Below are the code and all the weights of a small trained network. Each question names an input and a target symbol and asks about switching units off, where a switched-off unit gives its printed mean instead of its output.

import numpy as np


def w(rows, s, z=0):
    codes = np.array(rows[::2]) - 128.0
    scale = np.full(codes.shape[1], s)
    scale[-1] = z or s
    return codes * scale


def norm(h):
    return h / np.sqrt((h * h).mean(-1, keepdims=True) + 1e-5)


def f(y):
    return np.maximum(y, 0)


def softmax(a):
    e = np.exp(a - a.max(-1, keepdims=True))
    return e / e.sum(-1, keepdims=True)


def log_softmax(a):
    a = a - a.max(-1, keepdims=True)
    return a - np.log(np.exp(a).sum(-1, keepdims=True))


def net(x, mask):
    ids = ['γεζθλπψ'.index(c) for c in x.split()]
    T = len(ids)
    res = E[ids] + P[:T]
    u = 0
    for l in range(2):
        r = norm(res)
        for j in range(2):
            rows = slice(2 * j, 2 * j + 2)
            q, k, v = (r @ M[l][rows].T for M in (Q, K, V))
            z = softmax(np.where(np.tri(T) > 0, q @ k.T / 2**0.5, -1e9)) @ v
            o = O[l][rows]
            res = res + np.where(mask[u + j], z, o[:, -1]) @ o[:, :-1]
        u += 2
        y = f(norm(res) @ A[l][:, :-1].T + A[l][:, -1])
        res = res + np.where(mask[u : u + 8], y, B[l][:, -1]) @ B[l][:, :-1]
        u += 8
    return log_softmax(norm(res)[-1] @ U[:, :-1].T + U[:, -1])


Q, K, V, O, A, B = {}, {}, {}, {}, {}, {}
E = w([
[95,119,118],'γ',
[67,159,132],'ε',
[43,8,115],'ζ',
[167,152,204],'θ',
[82,202,177],'λ',
[154,184,57],'π',
[24,190,145],'ψ',
],0.018)
P = w([
[45,254,9],'0',
[80,221,13],'1',
[96,202,32],'2',
[146,157,55],'3',
[143,152,89],'4',
[158,125,133],'5',
[141,129,140],'6',
[136,129,157],'7',
[129,135,171],'8',
[115,250,241],'9',
[113,134,172],'10',
[140,118,154],'11',
],0.0045)
Q[0] = w([
[139,63,136],'0.h1',
[1,7,50],'0.h1',
[216,31,166],'0.h2',
[212,121,143],'0.h2',
],0.0076)
K[0] = w([
[5,135,200],'0.h1',
[156,169,212],'0.h1',
[71,175,101],'0.h2',
[117,146,70],'0.h2',
],0.011)
V[0] = w([
[150,92,80],'0.h1',
[140,141,254],'0.h1',
[84,107,53],'0.h2',
[126,161,63],'0.h2',
],0.0085)
O[0] = w([
[61,241,170,3],'0.h1',
[212,116,162,80],'0.h1',
[94,101,25,154],'0.h2',
[20,10,1,189],'0.h2',
],0.005,0.0022)
A[0] = w([
[87,165,228,167],'0.n1',
[151,75,119,253],'0.n2',
[168,253,69,117],'0.n3',
[205,188,103,82],'0.n4',
[203,23,2,206],'0.n5',
[239,79,134,181],'0.n6',
[101,57,162,53],'0.n7',
[64,62,196,43],'0.n8',
],0.0077,0.0057)
B[0] = w([
[137,195,222,255],'0.n1',
[52,183,162,212],'0.n2',
[234,38,118,176],'0.n3',
[148,148,3,136],'0.n4',
[81,228,184,215],'0.n5',
[79,187,201,174],'0.n6',
[161,61,74,138],'0.n7',
[189,106,105,139],'0.n8',
],0.0058,0.006)
Q[1] = w([
[74,151,178],'1.h1',
[207,70,97],'1.h1',
[254,128,87],'1.h2',
[81,206,174],'1.h2',
],0.011)
K[1] = w([
[211,57,103],'1.h1',
[1,175,165],'1.h1',
[60,216,82],'1.h2',
[51,64,195],'1.h2',
],0.0093)
V[1] = w([
[44,112,185],'1.h1',
[39,51,204],'1.h1',
[104,71,173],'1.h2',
[113,67,254],'1.h2',
],0.0096)
O[1] = w([
[151,27,144,251],'1.h1',
[77,15,193,124],'1.h1',
[2,144,146,153],'1.h2',
[11,84,106,194],'1.h2',
],0.0088,0.0029)
A[1] = w([
[182,196,233,134],'1.n1',
[229,114,33,87],'1.n2',
[92,111,173,144],'1.n3',
[2,51,48,103],'1.n4',
[123,60,112,80],'1.n5',
[140,194,210,167],'1.n6',
[234,173,22,7],'1.n7',
[98,107,16,5],'1.n8',
],0.0088,0.0021)
B[1] = w([
[167,46,158,243],'1.n1',
[145,254,168,156],'1.n2',
[89,105,174,209],'1.n3',
[130,97,65,240],'1.n4',
[83,165,114,143],'1.n5',
[154,104,189,254],'1.n6',
[47,163,144,164],'1.n7',
[217,82,103,160],'1.n8',
],0.0087,0.0057)
U = w([
[182,94,74,254],'γ',
[139,88,94,175],'ε',
[49,108,116,130],'ζ',
[174,109,231,60],'θ',
[255,65,161,62],'λ',
[190,248,68,67],'π',
[96,119,76,83],'ψ',
],0.0086,0.0075)

Each question gives the input, a string of symbols that net reads in full, and the target symbol t.
The units are the heads (2 rows each of Q, K, V and O) and the neurons (one row each of A and B). Each row of codes is followed by its name. A weight is (code - 128) times the scale printed after its matrix; where a second scale follows, it is the last column's (O, A, B and U).
mask holds one flag per unit, layer by layer, with each layer's heads first. A switched-off unit (its flag False) gives its mean, the last column of its rows in O or B, instead of its output. The means were averaged over made-up inputs and are rounded, as every weight is.
A unit's drop is (log p(t) with every unit on - log p(t) with that unit switched off) / (log p(t) with every unit on - log p(t) with every unit switched off).
The circuit of an input: a set's keep is (log p(t) with only the set's units on - log p(t) with every unit switched off) / (log p(t) with every unit on - log p(t) with every unit switched off). Starting from the 12 units with the biggest drops (on a tie, the unit counted first), units are removed one at a time, each time the one whose removal leaves the highest keep (on an exact tie, the one counted first), for as long as the keep stays at least 0.8.
circuit, biggest first: the units of the circuit, biggest drop first
top k neurons: the k neurons with the biggest drops, biggest first
top k neurons in layer l: the k neurons of layer l with the biggest drops, biggest first
which heads matter: for each layer, one digit per head in row order, 1 if its drop is at least 0.15 and else 0, layers parted by /
drop of u: that unit's drop, to one decimal
input ε ψ ε λ π γ, target π: which heads matter : 00 / 10
input γ λ π ψ, target π: which heads matter : 00 / 11
input π γ θ π π θ θ π λ π π λ, target π: which heads matter : 00 / 10
input ε θ λ γ ψ, target θ: which heads matter : 01 / 00
input ε π π ψ λ ε, target π: which heads matter : 00 / 11
input γ ψ γ, target γ: which heads matter : 00 / 01
input π γ ψ π γ, target π: which heads matter : 00 / 11
input θ γ ε, target θ: top 2 neurons : (0.n4 1.n4)
input ψ γ ε, target γ: top 2 neurons : (0.n1 1.n8)
input θ θ ε, target θ: circuit, biggest first : (0.h2 0.h1)
input ψ λ ε γ λ γ γ π γ γ γ ψ, target π: which heads matter : 00 / 10
input ψ ε γ, target γ: top neuron : (0.n1)
input ε λ γ π λ ψ λ π λ, target π: top 2 neurons in layer 0 : (0.n3 0.n6)
input γ γ θ π π ε ε, target π: top neuron : (0.n3)
input π ζ ζ θ ψ, target θ: drop of 1.n6 : 0.1
